Known rows:
valar: [-4 -3 -3  7 -3 -2 -2 -3 -1 -4 -1  0 -6  5 -3 -2 -1 -1 -5  0 -3 -3 -3 -4
  1  5]
plosta: [-4 -4 -2 -5 -3 -3 -3 10 -4 14 -3 -3 11  7 -4 14  4 16  2 10 -2  9 -3 -5
 -5 -6]
teflek: [-4 -4 -2  9 -3 -2 -3 -3 -3 -3 -2 -2 -7 -1  2 -1  3 -5 -6 -2 -3  5 -3 -3
 10 -1]
diman: [ 0 -3 -2 -4  1 -2  5 -3  4  4  6 12 -8 -5 17 -1  7 -1 15 -4  5 10 -3  1
  2 -5]
fabur: [-4 -3 -3 -4 -1 -1  3 -5 20 -3  3  6 -8 -5  0 -3 -6 10 -3 -5 -2  2 -3 -3
 17  2]
klaluflil: [-4 -3 -4 -4 -3 11 -4 -3 -3 -4  2  0 -6 12 -3 -4 -7 -6 -5 -8 -2 -4 -3 14
 -7  6]
drastul: [ 2  3 -2 -4 -3 -2  3  1 -3  2 -2 -4  4 -4 -3  1 -3 -5 10 -4  1 -3  9  0
 -5 -5]
drevor: [-4  7 -3 -1  7 -2  5 -4 20 -3 17 25 -7 -4 13 -3 -6 15 18 -4 -2 -4 -3 -4
 -3 15]
makluk: [10 13  5 12  1  0 -2  0 -1 -5 -3 -2 -7  2 -4  5 -6  1 -6  5 -3 -4 -5 -4
  6 11]
tekir: [16 13  6  1  0 -1  1  5 -3 -5 -3 -4 -6 -3 -3 10  0 -4 -4  4 -2 -4 -5 -4
  2 -5]
brestur: [-3 -1  3  8 -1 -3 15 -3 -4 -3 -1 -5 37 -5  3 -4 10 -6 10  5 -2 -5 28  0
  7 -5]
braba: [-5 -4 -3 -4 -2 -3 -4  5 -3 15 -2  5 -1  7 -4 -3 -7  9 -4  1 -3  4 -3 -4
 -5  1]
tamu: [ 2 -3 -2 -4 -2 -2 -1 -2 -3 -4 -2 -3  0  0 -2  3  9 -4 -4  0 -2 -2 -3 -4
 -3 -5]
plobe: [ 2 -2 -2 -4 -2 -2  0 -2 -3 -4 -2 -4  0  0 -2  3  9 -4 -4  0 -2 -1 -3 -3
 -3 -5]
vudris: [-4 -3 -3  6 -2 -2 -2 -3 -1 -4 -1  0 -6  5 -2 -2 -1 -1 -5  0 -3 -4 -3 -4
  0  5]
naluskam: [ 5  7  1 10 -1 -1 -2 -3 -1 -5 -2 -2 -7  3 -3  3 -6  0 -6  3 -3 -4 -4 -4
  4  8]
lige: [-4  9 -4  1 -1 -2  7 -4  9 -5 12 10 -6  6  2 -2 -1 13  4 -4 -3 -4 -3 -5
  2 11]

Facts:
stufe	klugrupo	a; plobe	klugrupo	a; brebrus	klugrupo	a; gaki	klugrupo	a; plosta	klugrupo	a; skedrisi	klugrupo	a; nidruzak	klugrupo	a
refludek	klugrupo	b; skisos	klugrupo	a; nutri	klugrupo	a; skoskol	klugrupo	a; klibala	klugrupo	a; zoflon	klugrupo	b; grogrum	klugrupo	a
skure	klugrupo	b; steklor	klugrupo	a; grosuflon	klugrupo	b; plofo	klugrupo	b; bupu	klugrupo	b; kebral	klugrupo	b; putrom	klugrupo	a
gadrol	klugrupo	b; trokor	klugrupo	a; skobru	klugrupo	a; lupem	klugrupo	a; brigur	klugrupo	a; trados	klugrupo	b; skastik	klugrupo	a
stuskebrir	klugrupo	a; mola	klugrupo	a; naluskam	klugrupo	b; varan	klugrupo	b; debus	klugrupo	a; zumuplel	klugrupo	a; gredroplok	klugrupo	a
difak	klugrupo	a; kevam	klugrupo	a; tenu	klugrupo	b; malu	klugrupo	b; bridras	klugrupo	b; rakol	klugrupo	a; lapom	klugrupo	b
dredrafe	klugrupo	b; mugu	klugrupo	a; pubren	klugrupo	a; nistek	klugrupo	a; drutadro	klugrupo	a; nudri	klugrupo	a; braba	klugrupo	b
drilu	klugrupo	b; fafozi	klugrupo	a; festanu	klugrupo	a; trusaka	klugrupo	b; drevor	klugrupo	b; likledur	klugrupo	b; tekir	klugrupo	a
skarek	klugrupo	a; ziklan	klugrupo	a; godos	klugrupo	b; valar	klugrupo	b; brebi	klugrupo	a; radrom	klugrupo	a; sipan	klugrupo	a
grudigam	klugrupo	a; teflek	klugrupo	b; falon	klugrupo	b; drene	klugrupo	a; lige	klugrupo	b; subo	klugrupo	b; makluk	klugrupo	b
giskos	klugrupo	a; liriskal	klugrupo	a; vefi	klugrupo	b; broskovis	klugrupo	b; brekis	klugrupo	a; debrol	klugrupo	a; plofu	klugrupo	a
sketul	klugrupo	a; stetun	klugrupo	b; kepanik	klugrupo	b; skavos	klugrupo	b; klopok	klugrupo	a; brestur	klugrupo	a; lakol	klugrupo	a
klosafla	klugrupo	a; nupleplim	klugrupo	b; vima	klugrupo	b; stirun	klugrupo	b; rutros	klugrupo	b; stabim	klugrupo	b; tage	klugrupo	a
drofal	klugrupo	a; lubres	klugrupo	b; gudes	klugrupo	a; skogre	klugrupo	a; niflikos	klugrupo	a; fliflon	klugrupo	a; damosuk	klugrupo	a
bitruk	klugrupo	b; sitro	klugrupo	a; stirek	klugrupo	a; drastul	klugrupo	a; tridasa	klugrupo	b; stegogum	klugrupo	b; ligotruk	klugrupo	b
demor	klugrupo	a; nides	klugrupo	a; graploze	klugrupo	b; vudris	klugrupo	b; redruk	klugrupo	a; skipu	klugrupo	b; soska	klugrupo	b
tistur	klugrupo	b; nebom	klugrupo	b; studros	klugrupo	a; plebus	klugrupo	b; gedremen	klugrupo	b; stabror	klugrupo	b; brobran	klugrupo	b
nisures	klugrupo	a; ridel	klugrupo	a; diman	klugrupo	a; veram	klugrupo	b; klaluflil	klugrupo	b; fabur	klugrupo	b; fuvul	klugrupo	a
gavok	klugrupo	a; dropar	klugrupo	b; bikek	klugrupo	b; fliflaflis	klugrupo	a; steplis	klugrupo	a; klupem	klugrupo	a; sunin	klugrupo	b
kuflil	klugrupo	a; naflum	klugrupo	a; dridel	klugrupo	a; tafi	klugrupo	b; lanu	klugrupo	a; tamu	klugrupo	a; stufe	zetramom	festanu
brebrus	zetramom	fliflon; gaki	zetramom	plebus; plosta	zetramom	ligotruk; skedrisi	zetramom	zumuplel; nidruzak	zetramom	naluskam; refludek	zetramom	liriskal; skisos	zetramom	rutros
nutri	zetramom	makluk; skoskol	zetramom	soska; klibala	zetramom	nides; zoflon	zetramom	gaki; grogrum	zetramom	lapom; steklor	zetramom	radrom; grosuflon	zetramom	falon
plofo	zetramom	bridras; bupu	zetramom	grosuflon; kebral	zetramom	skure; putrom	zetramom	likledur; gadrol	zetramom	difak; trokor	zetramom	drevor; skobru	zetramom	putrom
lupem	zetramom	brebi; brigur	zetramom	klosafla; trados	zetramom	brigur; skastik	zetramom	vefi; stuskebrir	zetramom	tenu; naluskam	zetramom	stirun; varan	zetramom	lakol
debus	zetramom	tridasa; zumuplel	zetramom	fuvul; gredroplok	zetramom	graploze; difak	zetramom	bikek; kevam	zetramom	lupem; tenu	zetramom	trados; malu	zetramom	skedrisi
rakol	zetramom	skobru; lapom	zetramom	skipu; nistek	zetramom	rakol; drutadro	zetramom	ridel; nudri	zetramom	stuskebrir; braba	zetramom	redruk; drilu	zetramom	drene
fafozi	zetramom	dridel; drevor	zetramom	nisures; likledur	zetramom	tage; tekir	zetramom	lanu; skarek	zetramom	gudes; ziklan	zetramom	fafozi; godos	zetramom	varan
brebi	zetramom	skarek; radrom	zetramom	plofo; sipan	zetramom	trokor; grudigam	zetramom	gavok; teflek	zetramom	broskovis; falon	zetramom	fabur; lige	zetramom	fliflaflis
subo	zetramom	gedremen; makluk	zetramom	tekir; liriskal	zetramom	braba; vefi	zetramom	stegogum; brekis	zetramom	mola; debrol	zetramom	subo; sketul	zetramom	klaluflil
stetun	zetramom	klupem; kepanik	zetramom	zoflon; skavos	zetramom	stetun; klopok	zetramom	bupu; brestur	zetramom	ziklan; lakol	zetramom	steplis; klosafla	zetramom	bitruk
nupleplim	zetramom	sketul; vima	zetramom	veram; stirun	zetramom	godos; rutros	zetramom	stabror; stabim	zetramom	steklor; tage	zetramom	grogrum; drofal	zetramom	brebrus
lubres	zetramom	grudigam; gudes	zetramom	plosta; niflikos	zetramom	nudri; fliflon	zetramom	debus; bitruk	zetramom	studros; sitro	zetramom	drastul; stirek	zetramom	dropar
tridasa	zetramom	brestur; stegogum	zetramom	drilu; ligotruk	zetramom	skoskol; demor	zetramom	niflikos; nides	zetramom	stabim; graploze	zetramom	nutri; vudris	zetramom	brekis
redruk	zetramom	tistur; skipu	zetramom	nupleplim; soska	zetramom	nebom; tistur	zetramom	mugu; nebom	zetramom	refludek; studros	zetramom	teflek; plebus	zetramom	gredroplok
gedremen	zetramom	gadrol; stabror	zetramom	lige; brobran	zetramom	klibala; nisures	zetramom	klopok; ridel	zetramom	malu; diman	zetramom	lubres; veram	zetramom	naflum
klaluflil	zetramom	giskos; fabur	zetramom	diman; fuvul	zetramom	kevam; gavok	zetramom	sunin; dropar	zetramom	sipan; bikek	zetramom	skavos; fliflaflis	zetramom	stirek
steplis	zetramom	kepanik; klupem	zetramom	damosuk; sunin	zetramom	kuflil; kuflil	zetramom	demor; naflum	zetramom	brobran; dridel	zetramom	skastik; tafi	zetramom	tamu
lanu	zetramom	kebral; tamu	zetramom	sitro; stufe	fidur	f; plobe	fidur	c; brebrus	fidur	g; gaki	fidur	g; plosta	fidur	c
skedrisi	fidur	c; nidruzak	fidur	g; refludek	fidur	e; skisos	fidur	f; nutri	fidur	d; skoskol	fidur	g; klibala	fidur	c
zoflon	fidur	e; grogrum	fidur	c; skure	fidur	g; steklor	fidur	c; grosuflon	fidur	d; plofo	fidur	d; bupu	fidur	c
kebral	fidur	d; putrom	fidur	c; gadrol	fidur	d; trokor	fidur	f; skobru	fidur	f; lupem	fidur	c; brigur	fidur	d
trados	fidur	g; skastik	fidur	g; stuskebrir	fidur	d; mola	fidur	d; naluskam	fidur	c; varan	fidur	e; debus	fidur	c
zumuplel	fidur	d; gredroplok	fidur	g; difak	fidur	e; kevam	fidur	d; tenu	fidur	g; malu	fidur	c; bridras	fidur	c
rakol	fidur	f; lapom	fidur	c; dredrafe	fidur	f; mugu	fidur	e; pubren	fidur	e; nistek	fidur	c; drutadro	fidur	c
nudri	fidur	d; braba	fidur	e; drilu	fidur	e; fafozi	fidur	e; festanu	fidur	c; trusaka	fidur	g; drevor	fidur	g
likledur	fidur	c; tekir	fidur	c; skarek	fidur	c; ziklan	fidur	f; godos	fidur	g; valar	fidur	c; brebi	fidur	d
radrom	fidur	e; sipan	fidur	d; grudigam	fidur	f; teflek	fidur	c; falon	fidur	e; drene	fidur	g; lige	fidur	c
subo	fidur	e; makluk	fidur	c; giskos	fidur	d; liriskal	fidur	c; vefi	fidur	d; broskovis	fidur	e; brekis	fidur	g
debrol	fidur	g; plofu	fidur	d; sketul	fidur	f; stetun	fidur	c; kepanik	fidur	e; skavos	fidur	c; klopok	fidur	e
brestur	fidur	f; lakol	fidur	c; klosafla	fidur	c; nupleplim	fidur	c; vima	fidur	c; stirun	fidur	c; rutros	fidur	c
stabim	fidur	g; tage	fidur	c; drofal	fidur	g; lubres	fidur	g; gudes	fidur	g; skogre	fidur	g; niflikos	fidur	c
fliflon	fidur	d; damosuk	fidur	c; bitruk	fidur	f; sitro	fidur	c; stirek	fidur	f; drastul	fidur	f; tridasa	fidur	c
stegogum	fidur	d; ligotruk	fidur	d; demor	fidur	d; nides	fidur	c; graploze	fidur	c; vudris	fidur	c; redruk	fidur	c
skipu	fidur	c; soska	fidur	c; tistur	fidur	d; nebom	fidur	g; studros	fidur	e; plebus	fidur	f; gedremen	fidur	d
stabror	fidur	c; brobran	fidur	g; nisures	fidur	e; ridel	fidur	c; diman	fidur	g; veram	fidur	c; klaluflil	fidur	e
fabur	fidur	d; fuvul	fidur	c; gavok	fidur	g; dropar	fidur	d; bikek	fidur	f; fliflaflis	fidur	e; steplis	fidur	g
klupem	fidur	c; sunin	fidur	f; kuflil	fidur	c; naflum	fidur	d; dridel	fidur	c; tafi	fidur	c; lanu	fidur	e
tamu	fidur	c

Rows:
No name comes twice in this set of rows, the named rows included.
[12 15  7 12  3  1 -2  2 -1 -6 -3 -3 -7  1 -4  6 -6  1 -6  6 -3 -4 -5 -4
  7 11]  graploze
[-4 -3 -2  3 -3 -3 -3 -1 -2  5 -2  3 -1  8 -3  4 -4 11 -4  6 -3 -1 -3 -5
 -5  1]  malu
[-5 -3 -3 -2 -1 -2 -3 -3 -3 -4  0  1 -6  4 -3 -4 -7 -5 -4 -7 -2 -3 -3  4
 -5  5]  subo
[-5 -3  0 18 -1 -3  3 -4 -3 -5  3 -4 24 -2  3 -5 11 -5 -5  8 -4 -6 11 -4
 12  5]  tridasa
[-5 -4 -2  0 -2 -2 -4 -3 -3  4 -3  0 -8 -2  0 -4 -7 -5 -5 -7 -2  7 -3  6
  6  0]  broskovis
[ 0 -3  1 -4 -1 -2  0 -3  1  8  0  8 -8 -5 18 -1  9 -5  7 -3  7 14 -3  4
  5 -5]  gavok
[-4  7 -4  1 -2 -2  9 -4 12 -4 12 12 -8  1  7  0  2 13  5 -5 -3  2 -4 -4
 13  8]  bupu

Now the same nodes, written a new way:
Known rows:
broskovis: [  7  -3  -5   0  -4  10  -2   0  -5   0   2   9  -6  -8  -3 -13  -2  -7
   9  -1  12   5  12 -10   1   0  -8 -13  -7  11   8   0   5]
nistek: [  2  -3   4  -1  10   7 -11   1  -3 -14  -5  -1   5 -12  -2 -15 -14   4
  13   0   9   6  13 -10   0  -6  -4   1  -9   5   9   6  11]
brestur: [  4   1   4  -8   7  11  -8  -2   2  -2  -6   8   9 -12  -3 -15  -4   3
  11  -2   8   7  12  -2  -1 -10  -3   9 -15   3   6   5  13]
plofo: [  7   0   0   2   3  13   6   2  -1  -3  -2   4  -1  -6  -4  -7  -7  -3
   8 -11   7   3  15   7   0 -13 -10  -3 -10   3   7   9  16]
gadrol: [  9   1   0   0   0  10  11   3  -6  -7  -2   0   0  -7  -4  -6  -5  -3
  10 -15   6   4  15   5  -1 -11  -6  -4  -7   4   4  11  15]
tamu: [  4  -1   3  -2  10   6  -6   3  -7 -11  -1   1   7 -12  -4 -12 -16   5
  16   0   9   4  14  -6  -4  -4  -6   4  -7   7   9   6  11]
tistur: [  8  -1   2   3   1  13  10   2  -3  -8  -1   3  -6  -6  -6  -6 -15  -2
   6  -5   8   3  14  10  -1 -13 -10  -5  -8   6   5   7  13]
redruk: [  5  -1   5   0   7   6  -1   3  -8 -16   1   0   5 -12  -5 -13 -23   6
  14   6  10   4  13   0  -4  -5  -6   1  -6  10   5   6   8]
dropar: [  5  -3   0   4   4   8  13   1 -12   7  -1   2  -2  -7  -6   2 -14  -5
  10 -20   0   3  12  -3  -4 -12 -10   3  -2  -1  11   7  21]
steplis: [  7  -8  -2  -7  19  13 -25  10  -2  -7  -9  -1  17  -9  -4 -19 -30 -11
  11   1  12   1  17  -6  -7   4 -11   1   2   4  10   7   7]
pubren: [  7   1  -4  -5   0   7  -7  -1  -7  -2  -1   8  10 -12  -4 -13 -14  -3
  12   3   8   5  13  -8  -5  -1  -3   5  -6   9   8   0   8]
braba: [  8  -2   2  -1  -5  10   7  -2 -10  -4   4   9  -4  -9  -7 -12 -13  -7
  11   7   9   3  12  -2  -3  -1  -3  -7  -4  12   2   2   6]
brigur: [  6   2 -12   2  -2   7  -5   8  -2 -15  -3   3   1  -9   0  -9  -8   6
   6 -14  12   9  15   1   0 -12 -12  -2 -10   8  12   4   9]
klopok: [  1  -6  -5   1   2   7  -8  -3 -12  11   0   9   3 -11  -3  -6 -22  -4
  10  -2   4   6  10 -18  -4  -2  -9   9  -2   5  15  -4  12]
gedremen: [  8   0   0   1   2  13   5   2  -1  -4  -2   4  -2  -5  -4  -7  -6  -3
   8 -10   7   3  15   6  -1 -13  -9  -3 -10   3   8   9  16]
dridel: [  2  -1   8  -6  12  10  -8  -1   1  -5  -6   4   8 -13  -3 -17  -6   7
  15   1   9   6  13  -4   0  -9  -4   7 -17   3   5   7  13]
tage: [  2  -3   5  -3  10   8  -8   0  -2 -14  -5   0   4 -13  -2 -16 -11   5
  14  -1   9   6  14 -10   1  -7  -3   1 -11   5   7   6  11]

Rows:
No name comes twice in this set of rows, the named rows included.
[  3  -3  -2  -3   3   7  -5  -4 -13  10   0  10   7 -12  -5  -7 -21  -5
  12  -3   3   5  10 -13  -7  -1  -5  12  -3   4  12  -2  13]  fliflaflis
[  4  -3   0   0   9   9  -9  -1  -5   3  -3   7   6 -10  -4  -8 -22   0
  10  -2   5   5  12  -5  -4  -8  -9  10  -7   3  12   2  14]  skisos
[  8  -1  -7   3  -1   6   7   6 -10   4   4  10  -2  -7  -3  -8  -1   0
  12 -11  11   4  12  -5  -2  -3 -16 -10  -8   8  11   4   9]  sunin
[  3  -1   1  -9   0  10 -10  -5  -1  -3  -7   8   7 -13  -2 -16  -4  -3
  11   1   8   8  12 -12   0  -5   4   6 -12   6   4   0   9]  fafozi
[  5   2   1  -4   4  11  -3   0   2  -7  -8   4   8 -11  -2 -10  -8   5
   8 -11   7   7  14   6  -2 -16  -5  10 -14   1   6   7  16]  fliflon
[  8  -1  -8  -2   4  10 -22  -2  -3  -7  -4   2  10  -9  -3 -13 -20 -10
  10   5   8   3  15 -12  -4   1  -2   2  -1  10  15   1   7]  lanu
[  9  -2  -4   5   2  12  -2   3  -3 -12  -4  -5  -1  -4  -3  -6 -12 -10
   7 -11   6   2  17  -1   0 -10  -5  -7  -3   5  12  10  14]  kebral
[ 11  -3  -5   4   7  12 -15   1  -3 -10  -4  -5   3  -5  -3 -10 -16 -16
  11  -2   7  -1  18 -10  -1  -2  -5 -11   2   8  15  10  12]  plebus
[  6  -1   3  -6   1  13  -1  -4  -2   8  -1  13   0  -9  -5 -15   0  -8
  11   2   9   4  12  -5   0  -3  -5  -2 -12   6   5   3  10]  drilu
[  5   1  -9   1   2   4  -3   5 -10   1   2   9   6 -11  -2  -8 -13   5
  12 -10   9   6  12  -6  -5  -4 -14   3  -7   7  14   1  10]  grudigam
[  1 -14   6  -4  13   9  10   7 -16  13  -1   7   2 -10  -6 -11 -20  -9
  14 -13   6   4  11 -13  -4   2 -15  -3   2  -1   3   4  10]  drevor

Now the same nodes, written a new way:
Known rows:
klupem: [  9  -8  -6 -11   7 -15 -11   2  -2   2   1   0  13]
veram: [  9   1  -9  -7   1  -3 -17  -4   4 -12 -11   1  15]
skedrisi: [  9  18   6  -3  23 -13 -29   7  -6  16   2  -5  -4]
bitruk: [  8   3  16   0 -22   1  16  27  19  -3 -44  -6   4]
varan: [-10   5 -16  15   7  21  18 -14  25   2  17 -19  17]
ligotruk: [ -4  48  15  21  -1  16 -16 -10   2  28  -1   1 -39]
liriskal: [ 10  21   8  -2  24 -13 -31   7  -6  18   2  -6  -6]
bikek: [  3 -10   8   2 -27  17 -13  11   0   2 -16  -2  14]
tridasa: [ 19 -13  -6 -18 -19  -7 -22 -17  -1 -18  -9   9  18]
nutri: [-15  -7 -14  17   0  17  29  -9  26  35  24  -9   8]
drastul: [  1 -16  11   0 -18   3  -6  20  -5  16  -5  -4  10]
rutros: [-11  -1 -22   0  10   1 -23   5 -17 -20  -4   7  13]
stabror: [-13  -3 -24   1  12   2 -25   7 -22 -22  -3   9  14]
dridel: [ 20 -24  -1 -23 -18 -20 -17 -14  -8  -6   3   9  16]
tage: [ 14 -16  -4 -17  -5 -17 -14  -7  -5  -1   3   4  14]
nudri: [ -5  13  10   5 -12 -23  54   8  17   8 -27   4 -28]
rakol: [  6 -23  14  -4 -29   3  -9  12  -8  14  -3   0  13]

Rows:
No name comes twice in this set of rows, the named rows included.
[  4   3  -3 -10  16 -36  23  25   6 -12 -32   0   0]  kuflil
[ -9  11   6   6 -11 -21  53  10  12   6 -24   6 -29]  demor
[ 11 -11  -5 -13   1 -16 -12  -2  -5   1   2   2  13]  nistek
[  1  -2   1   2 -40  10   7 -28   2   0  -1  15 -12]  stegogum
[ -4   4   3   4  -3  -8  13 -10  -6   1  14  -5  -8]  pubren
[  8   9   1  -5  18 -14 -22   6  -5  11   2  -3   1]  drutadro
[  0  13  12   3 -15 -20  51   4  21  12 -24   2 -27]  brigur
[ 15   4   4 -14  10 -34  20  17  18  -4 -30  -4   3]  klosafla
[ -6  -2   3   6 -21  -1  16 -15   0  19  11   8 -15]  naflum
[ -4  -4   3   3 -24  -2  16 -17   0  18  11   9 -15]  giskos
[-34  10 -17  19 -10   8  19   4 -19 -14 -10  17 -21]  grosuflon
[ -1  19  11   6   5  -7   2  -8  -7  11  14  -8 -18]  mugu
[  9   5   0 -12  13 -37  26  23  13 -11 -35  -2  -1]  niflikos
[-31  -1 -14  11   7  -9  14   6 -37 -19  13   7 -12]  klopok

